Below is a small trained network, with its code and all its weights. Each question gives an input and a class and asks what happens when units are switched off, that is, made to give their printed mean instead of their output.

import numpy as np


def w(rows, s, z=0):
    codes = np.array(rows[::2]) - 128.0
    scale = np.full(codes.shape[1], s)
    scale[-1] = z or s
    return codes * scale


def norm(h):
    return h / np.sqrt((h * h).mean(-1, keepdims=True) + 1e-5)


def f(y):
    return y / 2 * (1 + np.tanh(0.7978845608 * (y + 0.044715 * y**3)))


def log_softmax(a):
    a = a - a.max(-1, keepdims=True)
    return a - np.log(np.exp(a).sum(-1, keepdims=True))


def net(x, mask):
    res = np.array(x, float).reshape(1, 5) / 4 @ E
    u = 0
    for l in range(3):
        y = f(norm(res) @ A[l][:, :-1].T + A[l][:, -1])
        res = res + np.where(mask[u : u + 7], y, B[l][:, -1]) @ B[l][:, :-1]
        u += 7
    return log_softmax(norm(res)[-1] @ U[:, :-1].T + U[:, -1])


A, B = {}, {}
E = w([
[129,128,129],'x0',
[126,128,127],'x1',
[69,198,176],'x2',
[142,97,254],'x3',
[61,81,116],'x4',
],0.0072)
A[0] = w([
[217,137,184,1],'L0N0',
[184,64,96,224],'L0N1',
[174,61,249,217],'L0N2',
[216,69,150,93],'L0N3',
[173,49,135,139],'L0N4',
[161,168,128,133],'L0N5',
[203,182,144,192],'L0N6',
],0.017,0.0043)
B[0] = w([
[176,174,187,164],'L0N0',
[176,64,92,199],'L0N1',
[149,2,142,246],'L0N2',
[141,179,25,182],'L0N3',
[111,123,45,180],'L0N4',
[151,129,167,145],'L0N5',
[176,174,125,181],'L0N6',
],0.021,0.012)
A[1] = w([
[134,197,117,132],'L1N0',
[6,77,107,210],'L1N1',
[152,75,105,149],'L1N2',
[103,91,212,121],'L1N3',
[93,188,68,254],'L1N4',
[84,203,106,168],'L1N5',
[139,133,125,96],'L1N6',
],0.024,0.0054)
B[1] = w([
[45,150,155,160],'L1N0',
[28,1,119,227],'L1N1',
[108,204,96,246],'L1N2',
[246,154,181,166],'L1N3',
[63,212,214,204],'L1N4',
[168,151,181,172],'L1N5',
[122,118,123,127],'L1N6',
],0.028,0.012)
A[2] = w([
[132,240,139,1],'L2N0',
[140,185,141,121],'L2N1',
[138,108,251,170],'L2N2',
[104,158,75,116],'L2N3',
[196,45,104,128],'L2N4',
[249,158,91,88],'L2N5',
[177,196,104,50],'L2N6',
],0.025,0.0049)
B[2] = w([
[98,216,53,197],'L2N0',
[124,147,87,170],'L2N1',
[158,103,252,246],'L2N2',
[69,121,167,182],'L2N3',
[165,79,58,242],'L2N4',
[187,219,135,240],'L2N5',
[95,72,89,187],'L2N6',
],0.039,0.011)
U = w([
[94,227,30,79],'0',
[232,138,24,133],'1',
[103,231,195,108],'2',
[243,147,189,165],'3',
[5,98,94,254],'4',
[127,22,31,177],'5',
[64,80,230,118],'6',
[179,2,175,32],'7',
],0.022,0.0019)

Each question gives the input, the list of numbers given to net, and the class t.
The units are the neurons (one row each of A and B). Each row of codes is followed by its name. A weight is (code - 128) times the scale printed after its matrix; where a second scale follows, it is the last column's (A, B and U).
mask holds one flag per neuron, layer by layer. A switched-off neuron (its flag False) gives its mean, the last column of its row in B, instead of its output. The means were averaged over made-up inputs and are rounded, as every weight is.
A unit's drop is (log p(t) with every unit on - log p(t) with that unit switched off) / (log p(t) with every unit on - log p(t) with every unit switched off).
The circuit of an input: a set's keep is (log p(t) with only the set's units on - log p(t) with every unit switched off) / (log p(t) with every unit on - log p(t) with every unit switched off). Starting from the 12 units with the biggest drops (on a tie, the unit counted first), units are removed one at a time, each time the one whose removal leaves the highest keep (on an exact tie, the one counted first), for as long as the keep stays at least 0.8.
units of the circuit, in order: the units of the circuit, biggest drop first
unit that matters most: the unit with the biggest drop
k most important neurons: the k neurons with the biggest drops, biggest first
top k neurons in layer l: the k neurons of layer l with the biggest drops, biggest first
input [-5,-8,-8,-8,0], class 0: units of the circuit, in order : (L0N2)
input [-1,3,1,-7,3], class 6: top 2 neurons in layer 1 : (L1N1, L1N4)
input [2,-1,4,-3,-7], class 2: units of the circuit, in order : (L0N2, L1N2, L1N0)
input [1,7,3,-4,-1], class 2: 3 most important neurons : (L0N2, L0N1, L1N1)
input [-7,-8,1,-8,2], class 6: units of the circuit, in order : (L0N6, L0N3)
input [-6,-1,2,-7,3], class 6: 2 most important neurons : (L0N2, L0N6)
input [-6,-8,0,-3,7], class 4: 3 most important neurons : (L0N3, L0N2, L0N6)
input [6,0,-3,1,-2], class 1: 2 most important neurons : (L0N1, L0N2)
input [3,1,4,-3,-6], class 2: 4 most important neurons : (L0N2, L0N1, L1N2, L1N1)
input [-1,-5,0,0,3], class 4: 4 most important neurons : (L0N0, L0N2, L0N3, L0N6)
input [-1,5,8,3,0], class 3: 2 most important neurons : (L1N3, L0N4)
input [7,-5,7,-7,-2], class 2: 2 most important neurons : (L0N2, L1N1)
input [8,3,0,-7,8], class 4: 4 most important neurons : (L0N6, L0N3, L0N2, L2N2)
input [6,7,0,7,6], class 5: units of the circuit, in order : (L1N4)
input [-6,0,3,4,7], class 7: 2 most important neurons : (L0N3, L1N3)
input [5,-5,0,8,2], class 5: 3 most important neurons : (L0N2, L1N4, L2N4)
input [-4,2,-7,1,4], class 5: top 2 neurons in layer 0 : (L0N1, L0N6)
input [-2,8,8,-6,8], class 6: 2 most important neurons : (L0N2, L1N1)
input [-4,5,-3,0,-3], class 0: top 2 neurons in layer 0 : (L0N3, L0N2)
input [0,6,3,-4,-2], class 2: 2 most important neurons : (L0N1, L0N2)
input [7,-1,-3,-6,1], class 4: top 3 neurons in layer 1 : (L1N3, L1N4, L1N5)
input [8,-2,-1,0,-4], class 0: unit that matters most : L0N3
input [-3,6,3,-5,6], class 6: 2 most important neurons : (L0N2, L0N1)
input [-8,-5,-3,-7,-6], class 0: 2 most important neurons : (L1N1, L0N2)
input [-5,7,4,-4,-4], class 2: top 2 neurons in layer 2 : (L2N0, L2N2)
input [-6,-5,-6,-1,3], class 4: top 2 neurons in layer 0 : (L0N2, L0N6)
input [-6,-4,5,-6,0], class 2: top neuron in layer 2 : (L2N0)
input [-7,-2,0,-5,3], class 4: top 4 neurons in layer 0 : (L0N6, L0N3, L0N2, L0N0)
input [6,-7,-4,7,0], class 1: top 2 neurons in layer 0 : (L0N2, L0N0)
input [1,6,6,2,1], class 7: top 3 neurons in layer 1 : (L1N1, L1N3, L1N4)
